After every row comes one of two labels: whether the row has a hidden trait. Each part has its own trait and labels.
In the rows, zero is written as 100.
82	95	129	97	119	95	123	79	98	89	95	95	96	105	143	62	103	42	117	98	109	104	141	79	132	130	115	100	93	87	110	114	122	76	144	68	100	123	88	81	105	91	89	83	95	73	152	99	83	102	94	101	97	101	100	61	118	133	91	131	130	119	123	100	116	93	90	108	111	102	200	85	166	94	86	87	114	98	111	63	98	140	119	87	113	127	88	115	108	94	112	124	112	93	58	93	97	97	76	86	126	103	95	99	98	94	104	78	142	76	97	127	84	103	99	102	74	62	94	71	112	82	119	100	84	105	94	118	97	95	83	94	109	108	119	113	96	92	115	105	105	93	91	111	88	101	111	95	132	91	127	81	107	73	99	76	128	100	85	105	96	155	88	96	91	116	91	98	105	96	76	121	63	78	93	87	98	124	105	105	111	110	89	100	126	107	97	68	101	110	81	109	94	77	114	72	89	89	105	110	76	155	104
<8>
104	89	88	103	88	87	94	49	103	98	97	80	125	120	101	122	109	51	105	67	98	108	95	101	114	118	116	92	86	114	84	109	110	71	89	66	114	98	87	112	111	156	81	112	112	74	128	97	122	100	81	77	101	78	102	89	104	129	91	116	105	125	91	103	91	96	53	112	106	97	200	109	120	111	112	101	98	128	114	135	91	90	85	72	109	100	118	160	98	101	105	111	104	108	65	106	97	105	126	102	100	95	98	102	107	85	89	97	142	101	97	97	91	101	91	60	78	116	101	129	106	83	120	139	107	114	124	118	78	97	110	82	99	99	112	102	103	92	115	91	121	92	110	75	91	101	94	109	94	107	130	65	93	83	96	90	107	80	115	99	99	137	78	106	103	134	84	109	84	89	84	112	56	61	120	91	100	104	79	81	120	110	72	101	110	105	100	116	103	95	111	91	100	88	95	89	92	87	118	144	109	83	91
<8>
91	78	91	102	81	114	77	68	95	100	98	101	119	132	95	52	117	53	133	67	86	111	82	107	111	117	115	95	101	99	78	103	108	85	60	30	117	121	115	107	101	156	83	128	108	93	83	89	126	98	54	92	97	72	94	72	98	136	94	113	78	125	98	96	103	102	85	117	102	114	106	84	119	93	98	118	96	132	105	50	116	68	91	63	102	121	129	134	103	86	85	125	97	108	37	104	96	116	153	112	110	93	125	103	65	84	101	114	106	107	100	94	109	96	95	51	66	113	96	119	80	87	116	159	101	106	126	152	77	83	127	85	104	105	100	95	113	102	103	98	108	109	103	74	108	102	92	127	118	111	99	64	78	99	89	95	88	76	126	107	109	108	75	112	97	110	111	98	96	76	96	118	87	128	103	111	100	102	115	66	103	84	97	106	127	105	95	92	102	74	118	84	126	76	103	124	99	94	105	102	125	122	109
<7>
97	85	104	100	90	95	82	50	102	95	96	86	125	127	104	99	109	50	114	78	97	103	89	89	134	138	120	96	94	108	82	110	112	65	93	63	124	98	86	114	112	163	87	110	107	78	124	94	131	100	53	85	101	79	99	85	105	140	91	121	105	114	103	102	105	92	57	111	107	101	200	95	129	109	106	96	100	134	120	111	97	95	89	62	113	115	142	136	98	96	102	115	107	108	69	107	98	103	117	93	106	99	107	104	105	79	95	96	142	94	97	98	96	102	99	63	81	98	97	121	94	78	114	136	101	106	108	138	82	101	104	86	99	108	117	103	108	90	125	86	116	99	102	71	90	99	93	112	109	107	124	78	87	79	96	88	106	76	114	103	101	141	76	100	104	136	95	110	91	85	87	109	52	78	119	84	99	104	90	86	110	109	73	97	117	104	99	121	105	100	108	85	95	84	108	104	84	88	128	117	111	98	100
<7>
101	84	85	103	66	102	72	54	100	103	101	99	128	140	78	87	119	65	119	64	90	105	69	111	107	118	112	91	104	111	72	101	105	85	57	51	126	99	105	121	103	162	82	131	115	100	76	90	141	96	52	82	100	74	95	100	95	125	97	106	74	126	87	98	95	101	90	115	95	110	138	93	92	104	105	115	93	138	107	99	110	53	79	88	100	106	132	139	100	94	85	106	97	111	67	109	95	112	147	109	102	94	118	104	76	88	102	115	107	107	99	85	106	97	98	66	78	128	99	134	73	89	112	160	105	104	123	135	88	97	129	84	95	108	102	92	109	100	108	96	113	111	108	79	103	99	82	131	104	108	100	69	84	100	92	101	82	66	129	104	99	99	83	109	102	114	107	102	97	80	97	107	84	125	110	118	100	95	104	72	102	92	89	103	124	98	100	116	107	73	124	79	128	80	99	116	98	92	129	116	128	75	104
<8>
91	95	117	96	108	124	90	128	89	95	102	107	101	111	99	66	97	99	114	131	105	100	93	80	97	103	91	105	99	66	111	104	96	92	104	98	113	111	119	77	96	90	113	93	85	111	93	89	94	107	92	115	112	103	90	76	109	114	94	105	107	110	112	98	123	93	123	99	105	106	55	90	114	97	90	94	118	97	91	70	113	103	108	90	98	118	88	42	97	93	100	105	108	95	66	98	103	86	79	88	96	104	119	98	81	97	121	88	76	79	101	108	108	100	108	110	107	69	97	92	102	109	96	92	80	86	75	122	111	104	93	99	101	110	93	108	104	84	98	97	86	108	94	111	110	99	121	84	123	78	78	97	89	96	102	109	107	106	89	104	105	94	99	84	110	97	116	104	119	94	103	97	114	126	95	76	100	106	124	106	75	94	107	88	99	94	96	106	106	93	89	111	87	99	115	97	89	98	103	56	101	126	115
<8>
84	80	105	100	90	120	84	67	92	93	97	107	116	128	111	51	111	52	144	75	88	109	102	107	120	119	115	97	102	85	89	104	119	89	70	43	112	130	118	103	105	129	83	117	117	97	77	91	119	95	57	95	91	82	93	69	101	141	94	121	79	131	105	95	110	99	100	121	94	122	114	79	134	87	82	109	96	124	101	29	116	80	100	84	103	136	101	129	110	87	89	110	98	104	32	100	92	117	117	107	118	94	126	102	59	88	111	103	105	100	99	103	108	96	95	64	66	96	91	99	81	74	113	153	94	101	114	140	85	84	125	93	107	110	106	106	109	108	95	108	101	110	99	90	108	101	87	129	130	106	98	37	83	89	89	93	95	84	120	109	108	120	83	109	93	103	108	94	107	79	87	122	86	123	114	113	99	115	120	50	94	85	102	108	138	106	90	71	109	79	101	91	121	69	113	112	97	95	124	87	106	146	112
<7>
87	97	126	95	139	98	118	92	99	89	96	95	91	99	140	78	91	53	111	117	109	102	129	65	130	133	107	105	90	78	115	118	107	73	135	70	104	115	87	82	106	89	93	66	90	77	141	99	87	107	101	105	105	103	99	69	122	125	96	130	130	104	125	102	124	86	80	102	111	94	198	86	148	102	92	87	114	90	116	88	90	135	118	83	116	122	89	92	103	100	122	121	115	93	71	96	94	82	66	82	113	103	96	97	106	101	107	71	129	73	101	123	86	102	101	97	97	51	101	78	117	87	109	105	83	106	87	110	104	102	73	95	108	108	119	117	95	67	111	95	99	94	95	115	85	100	120	80	113	84	109	94	109	76	103	81	133	108	84	104	96	145	89	85	101	121	93	105	108	103	88	108	54	68	111	69	99	109	95	115	107	111	90	93	111	104	97	70	99	119	76	110	76	91	113	69	84	92	91	94	79	141	107
<7>
91	82	109	98	90	104	82	68	94	94	99	90	127	126	110	74	109	36	126	85	98	109	87	78	128	140	105	98	96	87	89	112	107	60	97	56	132	108	95	105	109	149	89	104	108	83	110	94	121	102	56	93	103	73	98	66	111	143	92	124	99	141	103	100	102	90	65	114	107	111	160	80	143	104	103	98	106	119	113	87	98	90	96	62	108	119	116	127	100	98	104	116	112	107	51	105	98	96	109	94	99	97	114	99	83	84	110	89	128	82	101	101	96	102	101	65	78	87	103	122	83	84	114	148	90	100	108	143	85	94	97	97	104	107	113	104	99	76	123	94	106	105	105	85	95	98	108	116	119	92	119	79	81	79	95	90	114	83	106	107	104	143	76	89	109	127	94	107	105	83	84	113	43	93	122	50	98	110	96	79	106	102	79	99	119	100	101	122	109	89	103	95	93	92	112	79	81	88	123	106	113	108	115
<7>
